Below is a small trained network, with its code and all its weights. Each question gives an input and a target symbol and asks what happens when units are switched off, that is, made to give their printed mean instead of their output.

import numpy as np


def w(rows, s, z=0):
    codes = np.array(rows[::2]) - 128.0
    scale = np.full(codes.shape[1], s)
    scale[-1] = z or s
    return codes * scale


def norm(h):
    return h / np.sqrt((h * h).mean(-1, keepdims=True) + 1e-5)


def f(y):
    return y / 2 * (1 + np.tanh(0.7978845608 * (y + 0.044715 * y**3)))


def softmax(a):
    e = np.exp(a - a.max(-1, keepdims=True))
    return e / e.sum(-1, keepdims=True)


def log_softmax(a):
    a = a - a.max(-1, keepdims=True)
    return a - np.log(np.exp(a).sum(-1, keepdims=True))


def net(x, mask):
    ids = ['ΞΠΨδετ'.index(c) for c in x.split()]
    T = len(ids)
    res = E[ids] + P[:T]
    u = 0
    for l in range(3):
        q, k, v = (norm(res) @ M[l].T for M in (Q, K, V))
        z = softmax(np.where(np.tri(T) > 0, q @ k.T / 4**0.5, -1e9)) @ v
        res = res + np.where(mask[u], z, O[l][:, -1]) @ O[l][:, :-1]
        u += 1
        y = f(norm(res) @ A[l][:, :-1].T + A[l][:, -1])
        res = res + np.where(mask[u : u + 4], y, B[l][:, -1]) @ B[l][:, :-1]
        u += 4
    return log_softmax(norm(res)[-1] @ U[:, :-1].T + U[:, -1])


Q, K, V, O, A, B = {}, {}, {}, {}, {}, {}
E = w([
[96,167,70,158,142,171,159,86],'Ξ',
[166,141,133,121,197,128,164,234],'Π',
[125,21,130,157,84,88,139,112],'Ψ',
[123,118,253,94,164,66,187,95],'δ',
[110,147,168,205,76,146,232,154],'ε',
[134,206,116,155,78,48,115,124],'τ',
],0.0038)
P = w([
[215,46,142,180,141,255,47,62],'0',
[195,120,106,143,128,89,136,107],'1',
[162,137,105,148,133,87,119,112],'2',
[139,139,101,141,140,79,117,117],'3',
[116,135,98,133,139,79,112,124],'4',
[95,130,89,120,135,83,107,130],'5',
[76,131,88,107,138,90,101,134],'6',
[59,127,81,91,135,97,92,144],'7',
[42,129,71,77,141,102,86,144],'8',
[40,134,69,65,150,109,88,145],'9',
],0.0028)
Q[0] = w([
[32,200,167,196,106,122,255,164],'0.h1',
[175,190,155,115,152,216,101,90],'0.h1',
[143,223,141,91,176,181,100,160],'0.h1',
[105,197,194,180,83,138,170,116],'0.h1',
],0.0062)
K[0] = w([
[2,137,105,49,105,110,129,154],'0.h1',
[160,163,112,165,79,98,168,113],'0.h1',
[139,168,106,141,121,102,197,161],'0.h1',
[43,138,99,115,106,90,131,103],'0.h1',
],0.0073)
V[0] = w([
[58,98,73,82,43,50,174,147],'0.h1',
[39,138,174,142,163,210,164,2],'0.h1',
[79,76,51,49,241,55,38,155],'0.h1',
[88,109,142,205,34,88,139,69],'0.h1',
],0.002)
O[0] = w([
[105,97,200,148,229,112,128,111,121],'0.h1',
[156,168,148,91,106,95,132,197,130],'0.h1',
[123,105,106,253,140,117,74,143,2],'0.h1',
[158,130,185,91,190,166,116,130,229],'0.h1',
],0.0036,0.0015)
A[0] = w([
[113,189,52,170,140,33,112,90,30],'0.n1',
[161,161,121,90,53,16,216,131,141],'0.n2',
[153,163,92,99,151,36,194,206,247],'0.n3',
[82,157,5,175,148,205,35,163,119],'0.n4',
],0.0027,0.0011)
B[0] = w([
[62,134,235,50,144,212,154,112,144],'0.n1',
[55,128,191,98,160,234,55,142,230],'0.n2',
[128,170,147,205,130,199,55,46,251],'0.n3',
[168,149,255,113,140,50,172,56,132],'0.n4',
],0.0025,0.0023)
Q[1] = w([
[137,101,80,76,101,142,99,158],'1.h1',
[38,253,125,141,180,119,120,127],'1.h1',
[74,190,136,163,223,133,107,136],'1.h1',
[135,171,170,143,116,112,130,64],'1.h1',
],0.006)
K[1] = w([
[170,72,131,154,98,107,134,73],'1.h1',
[30,83,111,128,181,85,121,178],'1.h1',
[2,131,104,136,121,78,170,153],'1.h1',
[144,112,119,134,176,156,154,201],'1.h1',
],0.0058)
V[1] = w([
[17,59,231,170,106,164,171,98],'1.h1',
[144,71,132,120,232,137,59,149],'1.h1',
[163,127,191,6,130,12,75,20],'1.h1',
[23,71,71,83,61,217,91,41],'1.h1',
],0.0023)
O[1] = w([
[255,188,50,130,82,78,112,123,249],'1.h1',
[95,225,142,135,154,173,147,161,39],'1.h1',
[114,133,156,199,125,218,129,81,37],'1.h1',
[151,180,189,193,128,56,120,69,111],'1.h1',
],0.0039,0.0013)
A[1] = w([
[151,113,133,148,165,61,117,107,96],'1.n1',
[56,144,149,100,123,199,122,108,62],'1.n2',
[118,96,76,134,92,123,46,189,130],'1.n3',
[108,103,90,96,107,252,65,100,2],'1.n4',
],0.0034,0.0026)
B[1] = w([
[79,89,164,150,145,125,88,43,133],'1.n1',
[74,55,64,117,253,108,129,238,42],'1.n2',
[212,243,172,149,82,160,104,17,158],'1.n3',
[219,110,138,100,108,159,43,40,2],'1.n4',
],0.0024,0.00076)
Q[2] = w([
[138,113,77,61,173,160,2,65],'2.h1',
[70,131,38,144,15,91,195,132],'2.h1',
[191,235,108,83,240,91,173,169],'2.h1',
[182,215,84,207,116,177,146,234],'2.h1',
],0.0069)
K[2] = w([
[68,41,164,184,118,192,143,114],'2.h1',
[188,116,105,106,71,1,87,79],'2.h1',
[23,182,116,113,116,69,145,203],'2.h1',
[118,119,114,34,184,69,159,180],'2.h1',
],0.0074)
V[2] = w([
[58,87,149,170,152,134,252,86],'2.h1',
[42,176,183,85,69,130,139,157],'2.h1',
[106,117,163,254,31,155,127,204],'2.h1',
[117,188,31,132,93,211,150,92],'2.h1',
],0.0037)
O[2] = w([
[105,92,87,91,88,42,226,75,135],'2.h1',
[29,118,186,85,27,171,92,118,134],'2.h1',
[105,172,161,195,40,132,186,226,234],'2.h1',
[80,189,6,118,137,252,170,96,255],'2.h1',
],0.0043,0.00069)
A[2] = w([
[176,109,122,201,130,217,84,156,153],'2.n1',
[118,20,139,203,120,176,157,97,3],'2.n2',
[253,159,104,117,220,184,123,195,20],'2.n3',
[134,13,167,85,98,65,64,74,103],'2.n4',
],0.0042,0.0032)
B[2] = w([
[60,155,158,83,143,84,33,96,246],'2.n1',
[124,202,19,76,158,95,183,252,78],'2.n2',
[19,108,69,130,161,88,198,244,198],'2.n3',
[170,170,210,62,216,185,188,173,183],'2.n4',
],0.0033,0.0012)
U = w([
[151,128,29,108,182,159,150,23,73],'Ξ',
[70,141,77,115,211,130,117,213,194],'Π',
[176,127,130,246,155,39,124,118,170],'Ψ',
[179,86,220,50,194,128,146,107,119],'δ',
[123,144,113,103,9,157,193,162,179],'ε',
[114,165,162,133,107,192,2,92,2],'τ',
],0.0073,0.00096)

Each question gives the input, a string of symbols that net reads in full, and the target symbol t.
The units are the heads (4 rows each of Q, K, V and O) and the neurons (one row each of A and B). Each row of codes is followed by its name. A weight is (code - 128) times the scale printed after its matrix; where a second scale follows, it is the last column's (O, A, B and U).
mask holds one flag per unit, layer by layer, with each layer's heads first. A switched-off unit (its flag False) gives its mean, the last column of its rows in O or B, instead of its output. The means were averaged over made-up inputs and are rounded, as every weight is.
A unit's drop is (log p(t) with every unit on - log p(t) with that unit switched off) / (log p(t) with every unit on - log p(t) with every unit switched off).
The circuit of an input: a set's keep is (log p(t) with only the set's units on - log p(t) with every unit switched off) / (log p(t) with every unit on - log p(t) with every unit switched off). Starting from the 12 units with the biggest drops (on a tie, the unit counted first), units are removed one at a time, each time the one whose removal leaves the highest keep (on an exact tie, the one counted first), for as long as the keep stays at least 0.8.
units of the circuit, in order: the units of the circuit, biggest drop first
unit that matters most: the unit with the biggest drop
top k neurons: the k neurons with the biggest drops, biggest first
k most important neurons of layer l: the k neurons of layer l with the biggest drops, biggest first
drop when u is switched off: that unit's drop, to one decimal
input ε Π ε Ξ Ψ ε, target Ξ: units of the circuit, in order	(0.n3, 2.h1, 0.n2, 1.h1)
input δ Ψ δ Π Π δ, target Π: unit that matters most	1.h1
input Π ε Ψ, target ε: top 2 neurons	(0.n3, 0.n4)
input Ψ ε δ δ Ξ Ξ ε Ξ, target ε: units of the circuit, in order	(2.h1, 0.n4)
input τ ε ε ε τ, target ε: units of the circuit, in order	(2.h1, 0.n1)
input δ τ ε ε ε τ τ δ, target τ: 2 most important neurons of layer 1	(1.n1, 1.n2)
input Ξ Π Ψ ε Π, target Ψ: units of the circuit, in order	(0.h1, 2.h1)
input ε Ξ Π ε Ψ, target δ: top 2 neurons	(2.n4, 1.n3)
input ε τ ε Ψ Π ε Ξ Π, target ε: top 2 neurons	(0.n3, 1.n3)
input ε Ψ Ξ Π δ Ψ Π, target δ: top 4 neurons	(0.n3, 2.n4, 1.n2, 1.n3)
input ε δ Ξ ε Ξ Π ε δ τ ε, target δ: units of the circuit, in order	(2.h1, 0.n1, 2.n4)
input Π τ ε ε τ ε ε δ Ξ Π, target τ: top 3 neurons	(1.n2, 0.n1, 0.n3)
input Ψ τ Π τ Π, target τ: top 2 neurons	(0.n1, 1.n2)
input τ ε Ψ Π Π ε Π ε, target Π: top neuron	(2.n3)
input Ξ Π ε Ψ Ψ, target Ξ: 2 most important neurons of layer 0	(0.n4, 0.n3)
input Ξ Π Ξ ε δ Ξ ε δ Ξ Π, target Ξ: top 3 neurons	(0.n3, 1.n2, 0.n1)
input Ξ Π ε ε δ δ τ, target τ: top 2 neurons	(0.n2, 0.n3)
input ε ε Ξ Ξ Ξ δ ε Ξ Π δ, target ε: top 2 neurons	(0.n4, 0.n2)
input Π ε ε τ, target τ: top 2 neurons	(2.n3, 1.n1)
input Ψ Π ε ε τ ε, target τ: units of the circuit, in order	(2.h1)
input τ Ψ ε Π Ψ ε τ Ψ τ, target Ψ: top 2 neurons	(0.n3, 2.n1)
input τ Π ε Ξ τ Ψ ε Π, target ε: drop when 1.n3 is switched off	0.0
input δ Ψ Ψ, target τ: drop when 0.h1 is switched off	1.3
input Ψ Ψ τ ε ε Ψ, target Ψ: drop when 1.n1 is switched off	0.0
input τ τ Π Π Ξ Π, target Ξ: drop when 0.h1 is switched off	0.4
